Here is a tiny trained network, its code and every weight. The questions are about switching its units off for an input and a target symbol, where a switched-off unit gives its printed mean instead of its output.

import numpy as np


def w(rows, s, z=0):
    codes = np.array(rows[::2]) - 128.0
    scale = np.full(codes.shape[1], s)
    scale[-1] = z or s
    return codes * scale


def norm(h):
    return h / np.sqrt((h * h).mean(-1, keepdims=True) + 1e-5)


def softmax(a):
    e = np.exp(a - a.max(-1, keepdims=True))
    return e / e.sum(-1, keepdims=True)


def log_softmax(a):
    a = a - a.max(-1, keepdims=True)
    return a - np.log(np.exp(a).sum(-1, keepdims=True))


def net(x, mask):
    ids = ['αβδεζηθλξπστφψω'.index(c) for c in x.split()]
    T = len(ids)
    res = E[ids] + P[:T]
    u = 0
    for l in range(3):
        r = norm(res)
        for j in range(2):
            rows = slice(2 * j, 2 * j + 2)
            q, k, v = (r @ M[l][rows].T for M in (Q, K, V))
            z = softmax(np.where(np.tri(T) > 0, q @ k.T / 2**0.5, -1e9)) @ v
            o = O[l][rows]
            res = res + np.where(mask[u + j], z, o[:, -1]) @ o[:, :-1]
        u += 2
    return log_softmax(norm(res)[-1] @ U[:, :-1].T + U[:, -1])


Q, K, V, O = {}, {}, {}, {}
E = w([
[154,109,177],'α',
[140,135,76],'β',
[63,137,86],'δ',
[103,177,214],'ε',
[7,188,131],'ζ',
[140,135,150],'η',
[76,172,181],'θ',
[120,146,119],'λ',
[54,56,184],'ξ',
[131,220,128],'π',
[124,160,128],'σ',
[122,111,120],'τ',
[119,119,121],'φ',
[118,138,102],'ψ',
[144,133,144],'ω',
],0.014)
P = w([
[106,253,58],'0',
[66,74,164],'1',
[89,78,167],'2',
[96,68,163],'3',
[100,69,171],'4',
[106,75,167],'5',
[109,82,167],'6',
[111,79,168],'7',
[113,84,175],'8',
[115,86,168],'9',
[173,153,250],'10',
],0.0041)
Q[0] = w([
[72,46,74],'0.h1',
[108,13,157],'0.h1',
[117,136,60],'0.h2',
[184,159,254],'0.h2',
],0.0076)
K[0] = w([
[169,98,142],'0.h1',
[151,73,74],'0.h1',
[195,110,254],'0.h2',
[102,157,117],'0.h2',
],0.0082)
V[0] = w([
[20,206,165],'0.h1',
[17,209,143],'0.h1',
[4,110,38],'0.h2',
[55,202,125],'0.h2',
],0.0031)
O[0] = w([
[100,60,77,254],'0.h1',
[129,2,151,249],'0.h1',
[117,114,71,201],'0.h2',
[130,105,89,221],'0.h2',
],0.0063,0.0033)
Q[1] = w([
[60,255,42],'1.h1',
[182,92,252],'1.h1',
[210,10,122],'1.h2',
[127,233,187],'1.h2',
],0.005)
K[1] = w([
[85,1,115],'1.h1',
[128,124,225],'1.h1',
[180,186,102],'1.h2',
[145,101,163],'1.h2',
],0.0065)
V[1] = w([
[78,175,26],'1.h1',
[170,253,179],'1.h1',
[95,93,200],'1.h2',
[73,134,219],'1.h2',
],0.0049)
O[1] = w([
[134,171,238,169],'1.h1',
[1,121,17,2],'1.h1',
[65,175,223,162],'1.h2',
[99,176,144,150],'1.h2',
],0.0052,0.0043)
Q[2] = w([
[127,53,243],'2.h1',
[186,230,1],'2.h1',
[22,143,31],'2.h2',
[235,207,148],'2.h2',
],0.0058)
K[2] = w([
[109,146,1],'2.h1',
[132,3,211],'2.h1',
[43,115,106],'2.h2',
[155,122,210],'2.h2',
],0.0084)
V[2] = w([
[106,160,20],'2.h1',
[83,234,176],'2.h1',
[164,34,144],'2.h2',
[43,3,49],'2.h2',
],0.0048)
O[2] = w([
[153,193,2,226],'2.h1',
[207,217,154,250],'2.h1',
[72,112,63,251],'2.h2',
[80,230,157,223],'2.h2',
],0.0071,0.0018)
U = w([
[104,98,76,75],'α',
[135,105,98,78],'β',
[51,152,71,106],'δ',
[109,113,84,78],'ε',
[17,138,103,207],'ζ',
[130,91,159,48],'η',
[100,172,196,100],'θ',
[132,147,111,46],'λ',
[69,43,168,99],'ξ',
[239,160,213,74],'π',
[102,58,149,252],'σ',
[158,108,190,108],'τ',
[120,150,125,90],'φ',
[133,70,91,98],'ψ',
[254,190,70,177],'ω',
],0.0095,0.0033)

Each question gives the input, a string of symbols that net reads in full, and the target symbol t.
The units are the heads (2 rows each of Q, K, V and O). Each row of codes is followed by its name. A weight is (code - 128) times the scale printed after its matrix; where a second scale follows, it is the last column's (O and U).
mask holds one flag per head, layer by layer. A switched-off head (its flag False) gives its mean, the last column of its rows in O, instead of its output. The means were averaged over made-up inputs and are rounded, as every weight is.
A unit's drop is (log p(t) with every unit on - log p(t) with that unit switched off) / (log p(t) with every unit on - log p(t) with every unit switched off).
The circuit of an input: a set's keep is (log p(t) with only the set's units on - log p(t) with every unit switched off) / (log p(t) with every unit on - log p(t) with every unit switched off). Starting from all 6 units, units are removed one at a time, each time the one whose removal leaves the highest keep (on an exact tie, the one counted first), for as long as the keep stays at least 0.8.
circuit, biggest first: the units of the circuit, biggest drop first
most important unit: the unit with the biggest drop
which heads matter: for each layer, one digit per head in row order, 1 if its drop is at least 0.15 and else 0, layers parted by /
drop of u: that unit's drop, to one decimal
input ζ τ φ θ ζ θ σ σ σ τ, target π: which heads matter -> 10 / 00 / 10
input σ ξ τ ψ ε φ η ξ σ φ, target ω: circuit, biggest first -> (1.h1, 2.h1, 1.h2)
input σ σ σ ζ β δ τ σ ψ ψ, target ω: circuit, biggest first -> (1.h1, 1.h2, 2.h1)
input σ ζ τ ζ ζ σ β δ θ θ λ, target ω: most important unit -> 1.h1
input ζ λ ζ ζ φ, target π: which heads matter -> 00 / 10 / 10
input ζ σ η λ, target π: which heads matter -> 00 / 10 / 10
input σ ζ θ τ, target ω: circuit, biggest first -> (1.h1, 2.h1, 1.h2, 0.h1)
input σ φ σ ψ ε ζ ζ θ ζ ω σ, target ω: circuit, biggest first -> (1.h1, 2.h1, 1.h2, 0.h1)
input σ σ τ δ σ, target ω: circuit, biggest first -> (1.h1, 2.h1, 1.h2)
input σ η σ σ σ θ ψ, target ω: drop of 1.h1 -> 1.3
input ζ τ φ β ζ ξ φ, target π: drop of 1.h1 -> 1.0
input σ η φ, target ω: drop of 1.h2 -> 0.3
input σ θ τ ζ ζ σ φ ζ θ ω, target ω: drop of 2.h2 -> 0.0
input σ ψ δ θ σ τ σ τ, target ω: most important unit -> 1.h1
